Each row has a name. Each question is about the rows just above it.

[  1.4   2.1   1.4   3.6   3.6   0.5 -90.0  -0.9  -2.1   1.7   5.4   1.6
   1.6   0.2  -2.7   1.7  -2.3] : k_545
[-0.1 -0.2  3.5  6.1 -0.2  0.4  1.9  2.4 -1.8 -0.4  0.3 -1.5  0.4 -0.1
  0.4  2.9  0.7] : k_147
[-17.5  -0.1  -2.1  -0.9  -1.8   3.4  -0.3   3.4   1.3  -1.2  -1.0   1.5
  -2.3  -0.5  -1.1  -2.2  -3.5] : k_347
[ 2.3  0.8  0.8  4.1  0.8 -4.3  2.0 10.8 -2.7  7.4  1.0  0.7  0.4  4.3
  4.0  0.0 -1.5] : k_451
[ -2.1   1.3   3.0   2.6  -2.1   2.4 -28.5   2.1   1.1   0.8  -0.1  -1.2
  -2.3   1.0  -0.4   2.4  -0.3] : k_683
[-2.1  1.9  1.1 -3.9  0.3  1.0 -0.3  1.1 -3.6  1.8  1.6 -3.1 -1.6 -4.4
 -0.3  4.9  4.2] : k_752
[ 0.3  2.5  0.2 -3.1 -1.6 -1.1  1.6  1.2 -2.5 -1.4  0.0 -1.1  3.7  1.7
 -0.9  1.0  4.3] : k_936
[-0.1  2.1  0.3  1.3 -4.6  0.1 -0.2  4.0 -3.6  0.4 -1.4 -4.0 -0.9 -2.3
  1.1 -3.1  3.3] : k_277
[-17.5  -0.1  -2.1  -0.9  -1.8   3.4  -0.3   3.4   1.3  -1.2   5.5  -0.6
   0.2  -0.9  -1.3  -1.2   2.6] : k_520
[ 1.0  1.9  1.1 -3.9  0.3  1.0 -0.3  1.1 -3.6  1.8  1.6 -3.1 -1.6 -4.4
 -0.3  1.0  4.2] : k_219
[-3.5 -2.3 -1.0 -0.4 -3.1 -1.4  0.6  2.1 -0.5  2.0  2.8  1.2 -0.8  0.8
 -2.2  0.8 -0.7] : k_857
[  1.6   1.4   0.7 -23.3   0.1  -4.1  -0.6   0.3   1.8   2.6  -2.9  -1.7
  -3.1   7.2  -3.0   2.7   0.9] : k_884
Which value appears more than once in k_857?  [0.8]
Repeated in k_347:  [3.4]
Repeated in k_936:  [-1.1]
The rest of the row after [ 0.2 -2.7  1.7]:  [-2.3]

[-53.0  38.5  60.7  16.5] = k_347
[ 62.9 -19.9  62.9  -6.1] = k_936
[ 54.0  -3.4 -22.9  -3.4] = k_219
[-53.0  38.5  60.8  16.5] = k_884
[-52.8  33.7   7.9   6.9] = k_545
[ 36.5  25.9 -52.7  60.7] = k_857
[-52.9  25.9 -52.6  -5.2] = k_451
[36.4  2.4 67.8 14.8] = k_147
[36.1 33.8  7.9 -6.4] = k_752
Repeated in k_936:  [62.9]
The rest of the row after [33.7  7.9]:  [6.9]
Repeated in k_219:  [-3.4]
Go on from [ 25.9 -52.7] to the end of its row.  [60.7]
Go on from [38.5 60.7] to the end of its row.  [16.5]
Whose row is [ 36.5  25.9 -52.7  60.7]?  k_857
After [ 25.9 -52.6], its row goes on with  [-5.2]

